Each row is shifted at random along 6 fixed directions that mean nothing.
Known rows, with every step that occurs:
tepe/faki/getap/podad/zagiv: [ 126  212   72  275  126  396 -202  -79  119 -110   52 -358  -30 -151
   16  357 -160  -84  -78  341 -165  -38   74 -147  254  -67 -184 -399
   52 -120 -148  -56  -79  145  116 -221  152 -228  219   61 -543]
faki/dure/zagiv/rilokem/tepe/gaso/podad: [  56   27   97   12    9  315  -52 -109   49  227  -45 -104  -13    7
 -253  209  206  135 -105  -30   -6 -219  254   53  239  -10   62  -36
 -306 -229  -97  -34  -75  -63  -44   95   46  -74   43 -155 -169]
podad/zagiv/gaso/dure/faki: [ 135 -215  222  -57   -3  178  -27  -76  -77  247  -59 -213   -6  -63
   94   27   42  147  -57   36  -19  -73  116   28  175  -78   51   89
 -234  -52  -94  -64  -87   47 -130   -7   -2 -134   -2 -118  -29]
dure/getap/podad/zagiv/gaso/tepe/faki: [ 266  -22  166 -216 -143  232  185  -64  218  254   77 -365   85    3
  105   34  -12   27  -21   11  104  305  -27 -220  406    8 -274 -115
 -104  -72  100 -241 -210  241    4 -288  -86 -203 -200  151 -349]
podad/zagiv/rilokem/faki/dure/gaso/tepe: [  42  -70   45  130  243  391 -301   61 -137  168  -38 -138   68   -1
   33  145   23   61 -103  150 -148 -368  282  181  211    9   73 -116
 -223 -204 -215  125  -93 -122 -201  205  117 -288  132 -216 -349]
tepe/gaso/podad/zagiv/rilokem/faki/getap: [ -63  321  -52  254  343  492 -428  -29   93   83  210  -77  -69  129
   23  370  -33 -145   32  192 -163 -440  441  -26  447  267   94 -243
 -195 -338 -412  106  -67 -123  -46  142   94 -263  233 -292 -673]
getap/dure/faki/tepe/gaso: [  68   78    9  183   64  212   59 -243   23  236   16 -176  -40 -128
 -179  160   88 -127  -24  -71   93  -53   30  -42  210  191 -153  -56
 -107 -146  -92    8   -7   -2    9   38  -33  -33   15  -13  -66]
zagiv/gaso/dure/faki/getap/podad/rilokem: [ 125   59 -101  -37  199  262  -30  -21  -91  274   -2 -132   84  147
 -101  -92   14   69   72 -110   68   19 -176 -183  478  276   22 -118
  119 -299    0  -42 -243   70   -2  -75  -19 -192 -185   33 -525]
getap/podad/rilokem/zagiv: [  -3  134   12  139    9  263  -41  -13   26  136    6  146  105   16
 -149  164   46  153   38 -165  268   63   14  -13  127   38  -43  -52
 -187  -57  -85 -265 -166   52   92  -36   50  -11  223   29 -228]
zagiv/gaso/tepe/dure: [   1   34  -92  303  398  290 -324  -82  -24  165 -230  -65    9 -104
 -215  -34  -52   74   -9    6  -73 -500   89   16  -15   97   67  -64
 -186 -170 -151  107   80  -14 -234  141  204  -72  197 -209   -2]
podad/zagiv/gaso/tepe/dure: [ 174  -82    5   15  322  227 -139   -1  -62  267  -37 -127   18   21
  -20 -247   88   -5   10  -70  -48 -206   82  -32  130   82  -51   29
  -88 -201  -61   59  -52  -20 -120   65   -8 -172  -96 -109 -181]
zagiv/faki/dure/gaso/tepe: [  70  -56  -57    6  219  183  -74  -60  -47  281   22 -144   21  117
  -78  -41   68  -71   77  -38  -37 -274   87  100  224  204   38   -4
  -60 -174 -161  144  -53 -128 -139  198  -53 -176  -87 -194 -173]
gaso/podad/faki/zagiv/rilokem/tepe: [  -3  100 -110  155  297  269 -257  101  -68  331    6   40   92  114
 -226   57  166  133  136  -33   57 -121   40  238  213  159   74  -89
  -81 -208 -232  -21 -199  -16  -10  125   91 -133  279 -124 -473]
tepe/dure/faki/zagiv/gaso: [ -89 -157   10  210  190  150 -204 -140 -371  461 -175   70   73  140
  155 -114   12 -220  151 -158   53 -266  170   75   61  266 -176  101
 -316   -5 -184  241   89 -155 -288  301  156 -163  269 -132  154]
gaso/zagiv/rilokem/faki/tepe/dure/getap: [  18    8  -56   29  244  288 -269   45 -117  273  -13  -23  185  272
   87   94   15 -133  -31   -8 -102 -217  212   53  247  143  -82 -167
 -193 -212  -85  198  -46 -113 -232  184   80 -313   50  -89 -374]
faki/zagiv/podad/rilokem/tepe/dure/gaso: [ 130 -159   79  -97  -26  329  117  -51 -284  721  -17  255   -2  216
 -376 -246  490   74  162 -521  389 -143   -2   79  230  195  -93  385
 -324  -91 -212 -132 -162  -77   81  223  111   47   59 -247 -114]
rilokem/tepe/faki/getap/podad/zagiv/gaso/dure: [ 303 -228  211  -98  120  414  -76  -46 -229  521 -127  -54  -44  100
 -265  -96  237  260  115 -115  -54 -177  -36   72  144  -88   -4  147
 -171 -132 -163  -57 -171    2  -79  114  103 -148   89 -191 -198]
podad/rilokem/zagiv/faki/tepe/gaso: [  24  223  -10    9  232  448 -129   45  -81  118   42 -107  -39  -65
 -332  120  217  138 -120  130  -60 -156   59  -59  237   31  119 -103
 -116 -198 -178   11 -156   88  104  -61  196  -68  199 -123 -552]
dure/gaso/zagiv/faki: [  -9   44   38 -157  107   73  -81  -26   21  140   25 -175   80  104
   85  -27   39   27  -70   70  -59    6   35  -87  207  148   87  -77
  -87 -156   17   21  -23   35 -110   -7  -51 -152  -78  -40 -223]
gaso/dure/faki/getap/zagiv: [ 323 -135  204  -29   -4  186   18 -143   27   88 -150 -387  -37 -114
 -332  149  186  316 -191  104 -252   -3 -165   70  134 -332  125  -92
  105 -180   29  -44  -37   37   23 -101   -3  -83 -170   50  -92]
faki/zagiv/rilokem/tepe/gaso/dure: [ 139   22   27 -240   27  214  -10    8  -11  283  -42  -88   22   44
 -349    5  216  229  -74 -127   50  -13   77   20  128    3   59  -31
 -143 -198  -12  -58 -136   20   -6  -45  -33  -89  -82    7 -240]
zagiv/gaso/dure/faki: [   2   46  -37 -161   92   55  -56  -16   66   13   51 -255   28   37
  209  116 -146  -37  -61  110  -52   11  102 -181  327  146   12 -189
    7 -197   60   52  -96   63 -176  -77  -95 -225 -170   14 -286]
faki/tepe/dure/getap/zagiv: [ 248 -142   40   64  165  180  114 -145 -171  376 -143   -7   41   44
 -413 -285  413   63   15 -269   -9  -30 -271   61   19  -37  -78  163
   38 -124   55   63    6  -86   49  114   55   47 -160    9   19]
dure/getap/faki/tepe/gaso/podad/rilokem: [ 119  172  -90  312  288  369 -129 -150   81  250   81 -213   52    1
  -82   77    0 -133   26   39  -25 -208    3  -64  386  252  -17 -140
  -37 -338 -162   25 -146  -34   -9   13  -24 -122  -25  -56 -363]
dure/faki/getap/zagiv/gaso/tepe: [ 201  -19   98 -139    5  257  140 -126  195  287   74 -101  -66   67
 -307  167  231  115   69 -160   65   30   -3   23  397   75   13   -2
 -108  -92  -83  -68  -94   -2   38   24  -87 -135 -162  -95 -252]
gaso/podad/zagiv/rilokem: [ 109 -153   67 -124  -46   11   19   87  -63  123    0  -59  224  181
  180 -171    0   63   -5    4   15  131   34   -6   70  -79  -41  -10
  -86  -69   69  -78 -141   15  -40  -50  -89 -168  -89   96 -113]
rilokem/faki/tepe/gaso: [ 181   -1  159 -279 -165  167  132  -61   65   61  126 -259 -193  -66
 -192  201  200  110 -161  145 -172   48   82   16  130 -154   85   18
  -64 -103  -56   47  -94   29   94  -71  -78   -7 -139  -33 -154]
dure/zagiv/faki/tepe/gaso/podad/rilokem: [ 206 -128  127 -180  -41  185   66   -2  -96  176   84 -358  109  149
  235  -87    8 -125 -134  192 -207    6  133 -142  345  -43  -61  -77
  -55 -220   44  104 -191   -5  -44  -69 -111 -295 -210   43 -276]
podad/faki/dure/getap: [  74  -81   90  295   38  243  -55 -103  -51  322    0  -16  -28   12
   70  186  -31 -113  160  -73  152 -106  131  218  121  128 -152   45
 -237  122 -237    1  -49  -15  -78   82  101  -66  261 -145  -53]
dure/zagiv/rilokem/faki: [  -5  -90  128 -302 -114   63   55  127 -242   65  -68   25   21   64
 -143 -114  375  257 -165   -6 -204   31  -53   37  114 -217  208  152
   10 -121   42   51  -73  -21    9  101  103   21 -131  -37 -140]
faki/zagiv/gaso/dure/getap/podad: [ 126 -132   31  -69  -37  244   19 -175   55   75   70  -52   47  208
   50  145 -102  -85  144  -18  -59 -224  223  -28  182   40   60   -1
 -170  -51 -135  116 -115 -210 -129  152 -107 -241 -148 -114  -97]
getap/dure/zagiv/gaso/tepe/faki: [ 142  -94  125  -27   83  247  -35 -128    1  101 -158 -314  -15 -152
 -151  -49  171  115 -170   75 -237 -243   28  -70  120 -186   29   10
  -46 -194  -15   52    1  -22 -119   87   39 -118 -159  -69   -1]
dure/gaso/podad/rilokem: [  -9 -145   65  254   24  137 -109 -158  -80  461  -83   91   37   62
   -1 -160  135   24   67 -245  194 -311   45  140   97  215   80  301
 -285  -95 -215 -121  -17 -158  -65  244   -4   67   60 -230  232]
getap/faki/tepe/dure/gaso: [ 231 -100  114   34  -26  214   55 -160  -55   81  -86 -307   17 -151
  -45  130  -28    4 -159  130 -100  -30  -22  -49    1  -97 -113 -147
  -75 -103   36   94  -41   42  -91  -63  -11 -154  -48   91  -14]
dure/getap/podad/rilokem/tepe: [  91  -40 -110  -43  173  233  -35  128 -218  145   90  246   16  189
  -62 -172  258  -33   78 -162  -96 -191  -85  -11  290   40   88  187
  168 -260  -32   67 -202 -178   16  273   79  -36 -183 -191 -342]
podad/zagiv/faki/dure/getap: [ 108    4  148   79  -48  316   86  -27   67  166  118 -164   57   15
   49  286  -95  -37   57   47  207   97  202   10  309   43 -201 -160
 -239  109 -169 -119 -149  138   41 -183   72 -218  189  -34 -419]
faki/tepe/gaso/dure: [ 221 -144  105  -11   16   98    9 -135  -30  280 -147 -282   35  -49
 -110  -65  -58   76  -74   24  -28  -36  -14   16  -50   -7  -71  -44
 -137  -77   62    5  -16   54 -116 -101  -72  -78  -46   73  132]
gaso/zagiv/rilokem/faki: [ -51  142   61  -71   30  202 -153   46  126   48  -54  -53   67  -17
 -286  248  144  365 -151   39    3   -7   57   87  102 -124  232 -122
 -214 -118  -97 -146  -72  110   15  -61   75  -23  144  -39 -263]
tepe/dure/getap/faki/zagiv/rilokem: [  45   43  -37  243  167  344 -206  -50 -163  -48 -163 -109  167  -28
  -68  168  -67  -32  -82  145 -195 -247   88  -21   25 -127  -39 -244
  -85 -112 -106  205   -9  -39 -155   46  244 -218  173   42 -211]
zagiv/podad/faki/getap/dure/gaso/tepe: [ 238  -18 -136 -112  283  235   49  -15 -101  419  185  -14   16  352
 -109 -269  221 -198  288 -230   12 -133 -108  -40  436  400  -69   88
  190 -308 -113  112 -177 -122  -45  236 -127 -192 -307 -183 -493]

Rows:
[  80  110  -10 -103  138  296 -104  -18  -56  446   -6  -33  -63   99
 -306  105  251   93   -3 -182   40 -153   61   -7  427  258   22  -11
  -97 -300 -119  -26  -91   23  -64   72   78  -81  -36 -173 -405]
zagiv/rilokem/tepe/gaso/dure/faki/getap
[  53  -16 -112  -52  328   57 -102   27 -284  420   49 -175  187  250
  180 -414  204 -237   36  -13 -129   54  -85  -81  386  347 -121  -16
   91 -393   67  179 -120  -70  -89  113  -77 -199 -206   49 -379]
dure/faki/tepe/gaso/podad/zagiv/rilokem
[ 347  -32  178  121   84  311   -4 -302  115  437   20 -267 -140    5
 -284   42  351   94    6 -160   -3  -98  -55   84  221   51   11   93
  -78 -248 -182  -90  -53  -58   84   48 -113  -30 -135 -104 -129]
tepe/dure/gaso/podad/faki/getap/zagiv
[ 232  198 -113   77  457  311 -105   12   71  418  -13 -178  107  100
 -133 -101  -29   -6  146 -173  193  203 -135 -150  368  389 -297 -346
   41 -236   80  -43 -152  218  -92 -205  -36 -317   21  170 -632]
podad/faki/getap/zagiv/gaso/tepe/dure
[  88  136   52  193   78  423  -40 -165  220  212  -30 -288  135  -22
   -5  269  -91   37  -42   -9  241   48   95 -172  383   66 -205 -293
 -283 -110  -44 -182 -175  138  -25 -218   35 -244  112  100 -374]
tepe/faki/dure/getap/zagiv/gaso/podad/rilokem
[ 268  -93  105 -421  -91  174  183   13   31  373  276  108   23  384
  176  -24  346 -115  120 -272    7  150  168  -43  386   30  -73  201
 -142 -218   34    4 -240 -144  -86  191 -255 -184 -340  -89 -247]
dure/getap/zagiv/rilokem/tepe/gaso/podad/faki
[ 123   95 -105  -21  228  410  -36   95 -174  320   34   41   19  147
 -409 -127  365   56   36 -181   84 -160  -75  -64  406   92  -33   38
   46 -280 -121  -22 -207   24  133   33  248  -43  -19 -155 -639]
faki/zagiv/podad/rilokem/tepe/dure/getap
[ 119   25   49 -155  118  244    1  -61 -113  395  -66  -86  101  239
 -345  -75  207  251   48 -137   71   31 -160  -59  290  198   53  -39
  -64 -252    6  -75  -86   63  -69   29   41  -99  -48  -37 -385]
rilokem/faki/getap/dure/gaso/zagiv/podad
[ 181   51   58  -77  -33  303  -16  -95   92  212  -39 -257  114  -18
 -233  257   92  217 -137    1   65   20   88  -13  217  -36  -34 -236
 -181 -281  -30  -96 -181   58  -57  -82  -50 -217  -18   93 -322]
getap/faki/zagiv/rilokem/tepe/dure/gaso/podad
[ 399   -9   84   20  -89  331  109 -169  222  282   93 -361  -72  -30
 -296  192  198   46  -92 -138   25  -24  -55   -3  463  -73  -93  -48
   70 -282 -147 -196 -205   47  212 -115 -129 -100 -323    1 -327]
gaso/tepe/dure/faki/getap/podad/rilokem
[ 255  204   18  113  180  419  -79 -157  251  286  227 -178 -210   12
 -280  337  142    8   92  -53   32 -177  184   45  396  201   -9  -92
  -42 -328 -282  -92 -171  -26   74   43 -130 -120  -11 -198 -495]
rilokem/tepe/gaso/podad/faki/getap/dure
[  47 -111  123  114   61  279 -146  -92 -107  219 -128 -324   89   15
  215    5  -45  -34 -112  134  -75 -177  175  -62  235  -39  -94  -99
 -231 -136  -69   51 -102  -16 -136    2   64 -249   57  -15 -116]
tepe/faki/dure/zagiv/gaso/podad/rilokem
